Each row is followed by roughly how far along a hidden order it lies, from 0 to 9. A new part has a new order.
(in the rows, 128 means zero)
[196 141 108  82 130 122  79 112  99 131 127 160 145 134 143 112 166 182
 177 158]
4
[201 147 125  97 125 120 100 117 173 134 107 153 138 135 102 125 139 110
 186 114]
4
[195 122 114 104 122 127 132 128 127 132 123 155 137 146 134 110 142 150
 145 165]
4
[184 153 147  82 119 121 110 124 148 135 122 126 124  96 110 133 149 107
 217  96]
4
[135 103 111 100 146 142 109 133 172 117 105 110 117  74 147 113  90 115
  78 107]
5
[161 166 145 149 136 130 105 119 153 132 123 195 128 128 116 150 143 132
 249  66]
2
[152 149 131 112 130 143 133 142 163 134 140 107 139 159 101 107 137 121
 166 168]
8
[143 160 145 150 147 166 100 127 156 121 147 205 126  86 117 138 129 124
 136  64]
6
[213 126 116  85 143 147 122 147 170 128 119 142 127 120 120  95 110 142
 154 164]
5
[187 121 114 106 117 114  97 106 111 131 121 181 147 153 131 129 164 149
 105 167]
4
[164 115 136 132 119 161  94 116 164 115 125 218 137  69 131 132 140 100
  16  82]
6
[105 123 120 146 130 154 108 114 129 125 142 167 147 146 114 125 148 151
  79 145]
7
[126 134 135 166 148 185 102 123 179 119 151 251 145 140 101 122 139 142
  63  84]
8
[120 153 124  88 110 120 117 118  85 137 148  61 144 156 102 119 164 135
 119 178]
9
[165 112 131 115 133 131 108 115 100 120 117 201 117  82 157 142 128 142
 127  74]
0
[190 156 131 101 128 116 102 119 146 136 110 174 128 122 130 136 142 138
 235 104]
1
[151  97 107 125 122 153 120 117 185 124 110 199 144 141 113 116 123 107
  27 112]
6
[197 141 131  89 129 131 125 141 116 133 134  92 128 122 124 108 130 136
 148 175]
6
[ 89 157 147 160 140 156 111 127 119 120 149 177 125  83 125 136 137 118
  87  81]
7
[125 185 122 143 140 198  19  78 126 124 169 255 173 151  94 123 229 207
 159 121]
9
[ 95 106 127 150 146 149 156 152 156 122 138 103 115 115 120 115  78 117
  61 121]
7
[131 156 126 112 135 106 105 122  69 133 139 132 126 131 152 131 152 177
 241 157]
2
[155 148 131 148 140 117 118 129 152 137 119 202 128 166 120 138 135 164
 248  95]
1
[204 129 123 110 131 116 126 136 174 132 100 123 121 120 121 120 103 109
 190 101]
2
[240 156 118  71 150 159  69 125 149 122 120 200 130  67 144 103 135 160
 175 128]
5
[184  96 109  89 125 123 143 141 185 130  95  82 125 124 118 103  90  89
  94 144]
5
[168 157 146 140 116 139 112 105 122 132 145 216 148 149 101 144 166 123
 113 110]
5
[ 88  96 124 163 144 120 158 146 103 121 126 136 108 128 158 129  88 144
 139 122]
1
[211 128 145 117 118 141 119 119 138 125 121 198 126 100 141 135 139 102
 111  72]
2
[124 122 116 139 144 123 148 148 162 136 117  59 125 162 102 107  87 138
 189 159]
6
[ 91 144 129 173 127  90 146 125 112 142 121 155 127 194 129 148 138 168
 255 106]
0
[155 177 146 145 130 173  68  99 130 120 157 248 145  98 110 147 185 143
 118  74]
7
[144 133 110 117 124 128 107 115 155 134 115 117 148 159 101 117 142 131
 145 145]
7
[ 88 122 132 159 136 133 145 133  80 128 145 170 123 149 149 134 129 165
 148 129]
3
[115 149 143 176 135 140 117 121 155 136 134 240 134 182 104 149 142 145
 237  60]
2
[124 131 110  79 144 131 103 134 112 132 124  75 126 102 135 115 122 149
 147 175]
7
[129 130 117 114 135 114 115 124 130 132 116 130 127 130 136 128 128 153
 192 125]
3
[215 112 106  69 126 139  90 109 149 124 102 170 136  81 142 112 136 117
  72 137]
5
[190 152 118 121 159 152  68 117 157 123 116 255 129  92 154 124 138 192
 249  56]
1
[254  73 111  97 125 156 141 141 196 122 100 225 131 109 135  99  98 108
  26 142]
3
[167 128 117 111 124 121 118 126  98 129 131 133 136 136 143 112 144 158
 132 175]
4
[158 118 117  76 113 104 102 111 109 135 114 171 144 139 132 136 156 121
 115 150]
3
[124 145 110 106 139 104 128 136 122 139 127  92 131 166 120 115 129 168
 240 173]
4
[178 103 116 108 145 130 110 121 153 122 104 195 115  82 158 134  97 136
 162  74]
0
[179 136 147 105 119 130 126 126 101 126 140 156 125 101 153 138 147 135
 120 140]
3
[126 133 124 109 147 134 115 136 111 126 123 158 117  93 154 125 111 160
 196 103]
3
[113 124 125 148 140 143 153 152 173 128 127  79 123 138 105 107  92 111
 121 136]
7
[194 141 146 136 127 125 117 114 150 127 109 216 122 103 147 143 137 126
 214  68]
0
[157 105 112 147 140 114 132 139 150 129 104 145 123 149 143 118  97 154
 191 137]
1
[101 103 128 162 126 149 139 124 167 120 123 208 128 144 137 136 112 122
  82  72]
2
[137 130 121 127 122 143  95 105  96 121 144 220 143 130 153 127 170 176
  87 144]
4
[124 124 132 142 136 149 118 129 147 118 132 159 124  90 134 130 115 119
  78  99]
5
[193 123 121 135 124 133  90 105 163 125 109 210 141 121 124 140 136 125
 136  78]
3
[185 121 111  70 138 164  70 105 120 117 124 219 136  79 157 116 149 155
  71 120]
5
[189 137 129  64 122 109 120 131 130 128 109  62 118  78 139 115 128  98
 152 152]
4
[181 125 114  98 130 144  91 113 143 124 119 234 134 108 146 118 147 149
 130 113]
4
[190 141 116 118 117 116 116 122 122 135 131 130 146 166 110 112 160 163
 168 168]
5
[ 78 154 142 178 131 158 120 120  96 131 156 210 149 178 102 134 172 177
 132 138]
7
[188 161 147 140 120 140  98 113  93 123 147 181 135 100 133 143 163 140
 140 121]
4
[140 142 126  90 128 145 106 128  96 124 146 119 130  97 138 110 148 135
  80 166]
7
[202 153 146 151 126 123 134 134 143 135 132 194 137 163 101 137 143 148
 220 128]
2
[130 168 142 168 122 122 128 126 120 140 148 181 144 185  96 137 168 162
 247 134]
4
[183 160 149 137 134 121 125 131  85 131 137 185 117 116 152 146 140 162
 234 101]
0
[102 105 109 133 124 160 109 111 146 118 137 168 145 121 129 117 135 118
  43 127]
8
[155 122 108  73 128 124  99 122 136 130 117 112 142 128 134 108 141 157
 121 169]
7
[ 87 139 123 180 122 118 126 114 132 140 138 187 148 188 104 139 159 163
 218 120]
4
[ 81 127 124 170 147 144 135 135 155 125 133 140 121 135 125 125 110 145
 160  92]
5
[129 105 109 113 146 136 120 131 126 124 111 191 123 129 156 110 103 164
 126 138]
2
[ 56 131 125 163 137 146 103 111 100 124 145 191 133 115 145 144 142 154
 116  90]
6
[218 138 136  63 119 131 111 129 120 132 122 138 131 100 128 120 136 118
 132 161]
4
[ 43 161 148 178 119 134 120 107  58 131 161 184 144 173 116 156 186 166
 143 121]
6
[127  96 117 155 129 156 138 131 162 124 131 216 142 146 119 119 117 141
  32 131]
5
[ 98 160 144 136 123 140  84  95 102 126 145 189 138 112 130 156 177 135
 120  76]
6
[109 160 147 119 136 153 112 129  99 125 148 151 126  97 119 132 150 116
 105 106]
8
[ 85 124 145 166 138 153 146 139 124 124 147 177 123 152 127 134 120 137
 113  90]
4
[105  95 126 162 138 117 159 138 129 122 111 133 111 129 159 140  86 141
 129  88]
0
[186 150 118  80 127 139  96 124 168 129 125 108 141 104 102 107 144 112
 132 172]
9
[120 150 128 144 146 114 135 137 109 133 130 130 117 134 147 123 114 167
 241 124]
1
[176 116 145 159 120 137 130 115 138 125 124 223 131 140 138 137 138 127
 124  67]
0
[ 86 123 123 172 136 144 131 130 108 130 149 183 140 174 121 126 138 177
 137 145]
5
[183 146 135  69 111 110 119 125 148 135 118  84 130 109 110 123 142  95
 163 138]
5
[145 111 131 140 117 126 132 120 146 127 119 168 133 142 125 139 129 110
  96 109]
3
[ 87 147 123 137 136 141 121 130 116 132 151 116 140 162 104 116 146 160
 147 164]
8
[158 129 124 133 123 154 100 113 135 126 140 206 149 142 116 122 159 147
  84 137]
6
[ 64 134 110  97 145 143 108 134 120 125 136  93 118  98 144 114 114 153
 139 133]
7
[186 121 114  91 116 113  95 110 151 134 112 151 144 155 107 131 156 127
 119 161]
5
[107 151 115 102 140 101 104 124 110 133 117  69 119 118 150 132 126 159
 255 117]
3
[127 151 138 141 147 118 128 135 102 132 130 166 118 124 154 139 119 169
 242  93]
0
[147 130 129 110 151 145  98 126 162 124 113 208 119  84 146 138 111 136
 184  65]
2
[  1 163 145 151 126 103 133 119  42 134 160  41 124 139 126 154 158 138
 160 134]
7
